Here is a tiny trained network, its code and every weight. The questions are about switching its units off for an input and a class, where a switched-off unit gives its printed mean instead of its output.

import numpy as np


def w(rows, s, z=0):
    codes = np.array(rows[::2]) - 128.0
    scale = np.full(codes.shape[1], s)
    scale[-1] = z or s
    return codes * scale


def f(y):
    return np.maximum(y, 0)


def log_softmax(a):
    a = a - a.max(-1, keepdims=True)
    return a - np.log(np.exp(a).sum(-1, keepdims=True))


def net(x, mask):
    res = np.array(x, float).reshape(1, 6) / 4 @ E
    y = f(res @ A[0][:, :-1].T + A[0][:, -1])
    res = res + np.where(mask, y, B[0][:, -1]) @ B[0][:, :-1]
    return log_softmax(res[-1] @ U[:, :-1].T + U[:, -1])


A, B = {}, {}
E = w([
[141,165,67,6,171,161,80,104,139,125,134],'x0',
[75,108,109,77,62,95,101,152,113,183,214],'x1',
[154,117,120,117,134,128,144,152,131,119,149],'x2',
[126,139,152,119,111,144,119,114,119,161,104],'x3',
[123,117,85,141,143,140,123,200,21,117,70],'x4',
[158,115,96,148,121,135,143,88,104,152,133],'x5',
],0.017)
A[0] = w([
[165,154,139,66,173,112,105,41,226,148,168,131],'N1',
[132,93,251,227,68,106,188,94,225,141,194,220],'N2',
[63,118,182,206,90,108,202,186,39,149,74,216],'N3',
[105,172,35,58,154,188,67,174,41,97,80,78],'N4',
[254,207,160,131,191,128,166,74,215,109,56,229],'N5',
[50,91,86,150,28,67,51,210,35,178,208,144],'N6',
[170,248,72,51,127,158,128,71,189,107,174,187],'N7',
[93,95,120,93,86,79,64,108,144,149,216,200],'N8',
[83,31,146,177,114,100,187,189,74,141,67,164],'N9',
[104,130,72,102,103,115,82,179,113,148,128,150],'N10',
[213,193,163,172,211,134,135,101,144,72,62,255],'N11',
[200,133,131,125,210,178,146,140,100,80,4,203],'N12',
],0.0075,0.0065)
B[0] = w([
[66,177,94,175,118,152,118,172,217,123,196,200],'N1',
[194,41,194,21,216,109,53,25,42,100,100,253],'N2',
[123,96,196,170,122,135,184,166,95,88,139,230],'N3',
[168,66,163,86,176,89,85,57,82,136,104,195],'N4',
[82,155,107,128,176,191,112,186,143,103,78,229],'N5',
[142,111,137,148,118,150,117,144,103,194,229,224],'N6',
[150,147,23,125,97,137,66,127,166,163,148,205],'N7',
[112,120,156,126,116,82,69,165,180,173,170,197],'N8',
[139,134,197,175,110,199,179,179,118,90,175,206],'N9',
[121,74,128,155,148,87,99,118,112,186,141,166],'N10',
[108,125,79,117,189,209,92,141,123,6,49,226],'N11',
[139,148,91,138,184,126,142,136,101,88,72,217],'N12',
],0.011,0.022)
U = w([
[155,97,129,72,163,127,85,85,110,75,79,251],'0',
[149,75,151,80,135,49,83,76,99,183,155,170],'1',
[119,149,141,174,131,145,236,163,119,69,102,39],'2',
[104,110,148,178,68,128,173,170,114,161,190,110],'3',
[47,183,89,139,130,179,106,152,194,117,120,29],'4',
[82,157,110,103,4,97,92,123,213,178,157,66],'5',
],0.013,0.0018)

Each question gives the input, the list of numbers given to net, and the class t.
The units are the neurons (one row each of A and B). Each row of codes is followed by its name. A weight is (code - 128) times the scale printed after its matrix; where a second scale follows, it is the last column's (A, B and U).
mask holds one flag per neuron, in row order. A switched-off neuron (its flag False) gives its mean, the last column of its row in B, instead of its output. The means were averaged over made-up inputs and are rounded, as every weight is.
A unit's drop is (log p(t) with every unit on - log p(t) with that unit switched off) / (log p(t) with every unit on - log p(t) with every unit switched off).
The circuit of an input: a set's keep is (log p(t) with only the set's units on - log p(t) with every unit switched off) / (log p(t) with every unit on - log p(t) with every unit switched off). Starting from all 12 units, units are removed one at a time, each time the one whose removal leaves the highest keep (on an exact tie, the one counted first), for as long as the keep stays at least 0.8.
units of the circuit, in order: the units of the circuit, biggest drop first
unit that matters most: the unit with the biggest drop
k most important neurons: the k neurons with the biggest drops, biggest first
drop of u: that unit's drop, to one decimal
input [5,1,-8,2,-8,3], class 5: unit that matters most => N11
input [4,1,2,2,4,7], class 1: 2 most important neurons => (N11; N5)
input [1,-4,7,3,-7,5], class 4: 2 most important neurons => (N1; N5)
input [-8,1,1,2,4,-7], class 3: 4 most important neurons => (N11; N6; N12; N5)
input [-1,1,6,-2,1,-5], class 3: units of the circuit, in order => (N2; N11)
input [-6,3,6,-8,0,3], class 1: 2 most important neurons => (N2; N1)
input [-5,-6,4,-5,1,-4], class 2: 4 most important neurons => (N9; N4; N3; N7)
input [-1,8,-3,-5,1,8], class 3: 2 most important neurons => (N2; N4)
input [0,7,-7,-4,4,8], class 3: 2 most important neurons => (N2; N6)
input [8,-6,-7,5,-1,5], class 4: 2 most important neurons => (N2; N1)
input [-7,4,1,5,0,-5], class 1: drop of N1 => 0.4
input [-6,2,-8,7,6,8], class 3: drop of N2 => 0.0
input [3,0,3,7,-8,6], class 4: 2 most important neurons => (N5; N1)
input [-8,2,1,-4,8,6], class 3: unit that matters most => N6
input [0,2,-7,8,-6,-7], class 1: drop of N11 => 0.4
input [-2,2,-4,-6,-2,-5], class 1: drop of N11 => 0.1
